Below is a small trained network, with its code and all its weights. Each question gives an input and a class and asks what happens when units are switched off, that is, made to give their printed mean instead of their output.

import numpy as np


def w(rows, s, z=0):
    codes = np.array(rows[::2]) - 128.0
    scale = np.full(codes.shape[1], s)
    scale[-1] = z or s
    return codes * scale


def norm(h):
    return h / np.sqrt((h * h).mean(-1, keepdims=True) + 1e-5)


def f(y):
    return np.maximum(y, 0)


def log_softmax(a):
    a = a - a.max(-1, keepdims=True)
    return a - np.log(np.exp(a).sum(-1, keepdims=True))


def net(x, mask):
    res = np.array(x, float).reshape(1, 6) / 4 @ E
    u = 0
    for l in range(2):
        y = f(norm(res) @ A[l][:, :-1].T + A[l][:, -1])
        res = res + np.where(mask[u : u + 4], y, B[l][:, -1]) @ B[l][:, :-1]
        u += 4
    return log_softmax(norm(res)[-1] @ U[:, :-1].T + U[:, -1])


A, B = {}, {}
E = w([
[86,166,147,124,199,164],'x0',
[113,191,111,148,73,151],'x1',
[154,147,78,100,103,176],'x2',
[125,138,124,129,124,136],'x3',
[70,117,73,118,161,70],'x4',
[125,35,90,254,134,194],'x5',
],0.009)
A[0] = w([
[48,181,112,156,79,160,27],'0.n1',
[108,240,249,41,73,133,20],'0.n2',
[152,238,123,155,238,177,41],'0.n3',
[117,219,167,148,255,204,5],'0.n4',
],0.0079,0.0019)
B[0] = w([
[177,130,198,114,78,134,168],'0.n1',
[53,17,154,168,136,159,254],'0.n2',
[133,162,132,145,190,2,193],'0.n3',
[226,218,150,160,55,57,207],'0.n4',
],0.0078,0.0058)
A[1] = w([
[99,181,189,160,56,172,207],'1.n1',
[164,76,137,118,27,110,105],'1.n2',
[67,130,209,11,129,145,7],'1.n3',
[141,126,201,125,104,168,71],'1.n4',
],0.012,0.0019)
B[1] = w([
[158,2,39,102,212,92,250],'1.n1',
[136,225,212,119,180,72,253],'1.n2',
[173,23,183,165,136,230,229],'1.n3',
[66,42,110,96,241,8,206],'1.n4',
],0.0091,0.006)
U = w([
[150,127,102,124,125,141,177],'0',
[89,92,149,185,42,254,252],'1',
[67,133,72,101,106,118,144],'2',
[166,208,170,169,75,89,6],'3',
[137,142,121,136,107,146,48],'4',
[136,168,104,104,114,190,154],'5',
],0.0093,0.0032)

Each question gives the input, the list of numbers given to net, and the class t.
The units are the neurons (one row each of A and B). Each row of codes is followed by its name. A weight is (code - 128) times the scale printed after its matrix; where a second scale follows, it is the last column's (A, B and U).
mask holds one flag per neuron, layer by layer. A switched-off neuron (its flag False) gives its mean, the last column of its row in B, instead of its output. The means were averaged over made-up inputs and are rounded, as every weight is.
A unit's drop is (log p(t) with every unit on - log p(t) with that unit switched off) / (log p(t) with every unit on - log p(t) with every unit switched off).
The circuit of an input: a set's keep is (log p(t) with only the set's units on - log p(t) with every unit switched off) / (log p(t) with every unit on - log p(t) with every unit switched off). Starting from all 8 units, units are removed one at a time, each time the one whose removal leaves the highest keep (on an exact tie, the one counted first), for as long as the keep stays at least 0.8.
circuit, biggest first: the units of the circuit, biggest drop first
k most important neurons: the k neurons with the biggest drops, biggest first
top k neurons in layer l: the k neurons of layer l with the biggest drops, biggest first
input [-8,-6,3,6,4,-1], class 3: circuit, biggest first -> (1.n2; 1.n1)
input [-4,5,6,0,-2,-6], class 1: 3 most important neurons -> (1.n3; 0.n2; 0.n4)
input [-5,6,-7,4,-7,-3], class 2: circuit, biggest first -> (1.n4; 1.n1)
input [-4,5,3,-3,0,-7], class 1: circuit, biggest first -> (1.n3; 0.n2)
input [-3,2,-8,-1,-5,-8], class 1: top neuron in layer 0 -> (0.n2)
input [-7,0,0,-1,-5,3], class 3: 2 most important neurons -> (1.n2; 0.n2)
input [0,-2,6,4,-8,-1], class 2: circuit, biggest first -> (1.n4; 1.n3)
input [-7,7,3,-5,-7,7], class 0: circuit, biggest first -> (1.n1; 1.n2; 1.n3)
input [5,5,-6,7,0,-8], class 1: circuit, biggest first -> (0.n2; 1.n3)
input [6,-5,-5,-5,-5,3], class 3: circuit, biggest first -> (0.n4; 0.n2)
input [-5,-4,5,5,-1,2], class 3: 2 most important neurons -> (1.n2; 1.n1)
input [6,-4,6,-3,0,-1], class 3: 2 most important neurons -> (0.n4; 1.n1)
input [-7,5,-1,-2,4,4], class 3: circuit, biggest first -> (1.n2; 0.n2; 1.n1)
input [8,-2,4,-3,2,0], class 3: circuit, biggest first -> (0.n4)
input [7,1,-1,-6,3,6], class 3: top 2 neurons in layer 0 -> (0.n4; 0.n2)
input [5,5,-5,-2,-8,7], class 2: 2 most important neurons -> (1.n1; 1.n4)
input [4,3,4,1,-5,-1], class 2: 3 most important neurons -> (0.n2; 1.n1; 1.n4)
input [6,-5,8,-8,-8,-8], class 1: 3 most important neurons -> (1.n3; 0.n2; 1.n2)
input [8,-6,6,5,0,0], class 3: top 2 neurons in layer 0 -> (0.n4; 0.n3)
input [-1,1,6,-3,-6,-1], class 2: most important neuron -> (1.n4)
input [3,3,1,-7,-7,6], class 2: 2 most important neurons -> (1.n1; 1.n4)
input [-4,4,4,-1,-1,-7], class 1: 2 most important neurons -> (1.n3; 0.n2)
input [6,2,6,1,-7,-5], class 2: top 2 neurons in layer 0 -> (0.n2; 0.n4)
